Here is a tiny trained network, its code and every weight. The questions are about switching its units off for an input and a class, where a switched-off unit gives its printed mean instead of its output.

import numpy as np


def w(rows, s, z=0):
    codes = np.array(rows[::2]) - 128.0
    scale = np.full(codes.shape[1], s)
    scale[-1] = z or s
    return codes * scale


def f(y):
    return y / 2 * (1 + np.tanh(0.7978845608 * (y + 0.044715 * y**3)))


def log_softmax(a):
    a = a - a.max(-1, keepdims=True)
    return a - np.log(np.exp(a).sum(-1, keepdims=True))


def net(x, mask):
    res = np.array(x, float).reshape(1, 6) / 4 @ E
    y = f(res @ A[0][:, :-1].T + A[0][:, -1])
    res = res + np.where(mask, y, B[0][:, -1]) @ B[0][:, :-1]
    return log_softmax(res[-1] @ U[:, :-1].T + U[:, -1])


A, B = {}, {}
E = w([
[81,248,195,45],'x0',
[207,195,142,217],'x1',
[130,129,121,125],'x2',
[26,156,83,214],'x3',
[127,128,129,128],'x4',
[128,128,131,130],'x5',
],0.015)
A[0] = w([
[81,107,98,168,170],'n1',
[189,181,141,193,253],'n2',
[198,49,103,114,252],'n3',
[73,133,98,77,95],'n4',
[211,143,153,117,131],'n5',
[134,157,190,55,209],'n6',
[102,252,102,120,159],'n7',
[133,59,126,103,251],'n8',
[127,92,116,85,224],'n9',
],0.016,0.0055)
B[0] = w([
[37,151,55,160,201],'n1',
[194,125,88,226,252],'n2',
[154,57,145,208,249],'n3',
[63,198,118,79,184],'n4',
[249,172,142,117,219],'n5',
[175,127,121,26,253],'n6',
[124,147,234,149,248],'n7',
[61,61,174,164,206],'n8',
[78,93,240,107,185],'n9',
],0.013,0.019)
U = w([
[93,126,249,146,254],'0',
[30,101,77,115,120],'1',
[162,83,123,130,22],'2',
[110,144,41,151,152],'3',
[120,120,149,3,129],'4',
[50,223,147,65,62],'5',
[170,190,153,71,70],'6',
],0.014,0.0052)

Each question gives the input, the list of numbers given to net, and the class t.
The units are the neurons (one row each of A and B). Each row of codes is followed by its name. A weight is (code - 128) times the scale printed after its matrix; where a second scale follows, it is the last column's (A, B and U).
mask holds one flag per neuron, in row order. A switched-off neuron (its flag False) gives its mean, the last column of its row in B, instead of its output. The means were averaged over made-up inputs and are rounded, as every weight is.
A unit's drop is (log p(t) with every unit on - log p(t) with that unit switched off) / (log p(t) with every unit on - log p(t) with every unit switched off).
The circuit of an input: a set's keep is (log p(t) with only the set's units on - log p(t) with every unit switched off) / (log p(t) with every unit on - log p(t) with every unit switched off). Starting from all 9 units, units are removed one at a time, each time the one whose removal leaves the highest keep (on an exact tie, the one counted first), for as long as the keep stays at least 0.8.
circuit, biggest first: the units of the circuit, biggest drop first
most important unit: the unit with the biggest drop
k most important neurons: the k neurons with the biggest drops, biggest first
drop when u is switched off: that unit's drop, to one decimal
input [6,2,6,-7,4,1], class 6: circuit, biggest first : n5
input [4,4,0,0,0,2], class 6: circuit, biggest first : n8, n3
input [1,-2,7,1,-8,-1], class 5: circuit, biggest first : n3, n2
input [1,-8,-7,3,-3,-2], class 5: 2 most important neurons : n4, n3
input [0,7,-1,7,8,6], class 3: 4 most important neurons : n2, n9, n1, n8
input [-8,-8,6,0,5,-8], class 0: 4 most important neurons : n9, n3, n8, n6
input [1,-2,7,-8,-4,-6], class 4: 3 most important neurons : n6, n7, n2
input [8,-7,-8,1,-5,-3], class 5: 4 most important neurons : n4, n7, n3, n5
input [4,-4,-3,1,-8,0], class 5: 3 most important neurons : n4, n3, n5
input [-8,-1,0,-7,-4,-2], class 0: 2 most important neurons : n8, n9
input [1,4,5,-1,-6,-2], class 6: 2 most important neurons : n3, n8
input [1,-2,-4,7,3,8], class 5: drop when n5 is switched off : 0.0
input [-2,2,-8,0,5,5], class 2: drop when n4 is switched off : 0.3
input [-7,4,7,2,-4,-7], class 3: drop when n1 is switched off : 0.1
input [-1,4,0,-2,8,-1], class 2: most important unit : n1
